Here is a tiny trained network, its code and every weight. The questions are about switching its units off for an input and a class, where a switched-off unit gives its printed mean instead of its output.

import numpy as np


def w(rows, s, z=0):
    codes = np.array(rows[::2]) - 128.0
    scale = np.full(codes.shape[1], s)
    scale[-1] = z or s
    return codes * scale


def norm(h):
    return h / np.sqrt((h * h).mean(-1, keepdims=True) + 1e-5)


def f(y):
    return y / 2 * (1 + np.tanh(0.7978845608 * (y + 0.044715 * y**3)))


def log_softmax(a):
    a = a - a.max(-1, keepdims=True)
    return a - np.log(np.exp(a).sum(-1, keepdims=True))


def net(x, mask):
    res = np.array(x, float).reshape(1, 3) / 4 @ E
    u = 0
    for l in range(2):
        y = f(norm(res) @ A[l][:, :-1].T + A[l][:, -1])
        res = res + np.where(mask[u : u + 5], y, B[l][:, -1]) @ B[l][:, :-1]
        u += 5
    return log_softmax(norm(res)[-1] @ U[:, :-1].T + U[:, -1])


A, B = {}, {}
E = w([
[2,143,48,118,111,153,145,183],'x0',
[116,134,110,183,65,107,203,38],'x1',
[190,133,56,77,120,248,199,154],'x2',
],0.0088)
A[0] = w([
[245,185,170,253,204,156,120,137,92],'0.n1',
[176,169,79,114,224,97,40,130,253],'0.n2',
[31,137,33,89,105,103,106,146,91],'0.n3',
[166,152,83,190,60,88,181,92,89],'0.n4',
[141,161,101,155,91,72,162,77,196],'0.n5',
],0.0065,0.0051)
B[0] = w([
[15,86,141,154,243,178,158,168,201],'0.n1',
[144,98,119,103,26,167,149,62,254],'0.n2',
[89,89,122,183,205,242,124,103,200],'0.n3',
[79,115,68,36,181,112,146,67,180],'0.n4',
[175,1,62,93,114,171,116,154,217],'0.n5',
],0.0086,0.005)
A[1] = w([
[115,59,92,95,109,184,101,159,253],'1.n1',
[75,92,122,190,154,27,35,128,123],'1.n2',
[127,140,182,13,148,189,1,195,21],'1.n3',
[195,164,107,135,194,163,211,175,201],'1.n4',
[233,105,186,143,198,107,156,93,113],'1.n5',
],0.0078,0.0042)
B[1] = w([
[172,143,202,142,158,82,91,133,245],'1.n1',
[187,186,94,88,83,163,160,183,171],'1.n2',
[94,57,6,112,136,105,227,38,159],'1.n3',
[91,160,134,154,58,57,86,149,189],'1.n4',
[27,181,55,165,152,203,112,208,165],'1.n5',
],0.012,0.011)
U = w([
[33,113,101,202,194,204,101,183,165],'0',
[137,37,46,75,118,102,130,41,163],'1',
[193,200,98,98,22,116,102,202,188],'2',
[182,99,250,134,152,87,71,117,179],'3',
[108,182,159,119,151,115,166,90,12],'4',
[126,179,187,123,141,130,187,96,2],'5',
],0.015,0.0065)

Each question gives the input, the list of numbers given to net, and the class t.
The units are the neurons (one row each of A and B). Each row of codes is followed by its name. A weight is (code - 128) times the scale printed after its matrix; where a second scale follows, it is the last column's (A, B and U).
mask holds one flag per neuron, layer by layer. A switched-off neuron (its flag False) gives its mean, the last column of its row in B, instead of its output. The means were averaged over made-up inputs and are rounded, as every weight is.
A unit's drop is (log p(t) with every unit on - log p(t) with that unit switched off) / (log p(t) with every unit on - log p(t) with every unit switched off).
The circuit of an input: a set's keep is (log p(t) with only the set's units on - log p(t) with every unit switched off) / (log p(t) with every unit on - log p(t) with every unit switched off). Starting from all 10 units, units are removed one at a time, each time the one whose removal leaves the highest keep (on an exact tie, the one counted first), for as long as the keep stays at least 0.8.
circuit, biggest first: the units of the circuit, biggest drop first
unit that matters most: the unit with the biggest drop
top k neurons: the k neurons with the biggest drops, biggest first
drop when u is switched off: that unit's drop, to one decimal
input [-8,-8,4], class 0: circuit, biggest first => [1.n5]
input [-5,-6,-7], class 2: top 2 neurons => [1.n2, 0.n3]
input [-2,3,2], class 3: top 2 neurons => [1.n3, 1.n1]
input [4,5,4], class 1: top 2 neurons => [1.n5, 0.n1]
input [-5,-1,5], class 0: top 3 neurons => [1.n5, 0.n1, 1.n2]
input [3,0,-3], class 3: top 2 neurons => [0.n3, 1.n5]
input [-3,3,1], class 3: top 2 neurons => [0.n5, 1.n3]
input [5,-4,-6], class 2: top 3 neurons => [1.n2, 0.n1, 1.n5]
input [6,-3,-7], class 2: top 2 neurons => [1.n2, 0.n1]
input [-5,5,-4], class 0: top 2 neurons => [1.n5, 0.n2]
input [-3,-4,-3], class 1: top 2 neurons => [1.n3, 0.n2]
input [-7,-4,-7], class 0: top 4 neurons => [1.n5, 0.n1, 1.n1, 1.n4]
input [-1,7,-7], class 1: top 2 neurons => [0.n4, 0.n5]
input [3,-3,-1], class 3: unit that matters most => 1.n5
input [-6,-8,-7], class 1: top 2 neurons => [1.n3, 0.n2]
input [-4,-1,-5], class 2: top 2 neurons => [1.n2, 0.n3]
input [-3,-1,-5], class 2: drop when 1.n2 is switched off => 0.5
input [-5,-4,1], class 0: drop when 1.n5 is switched off => 0.4
input [2,-5,4], class 1: drop when 1.n2 is switched off => 0.0
input [4,1,-5], class 2: drop when 1.n2 is switched off => 1.8
input [4,-3,-8], class 2: unit that matters most => 1.n2
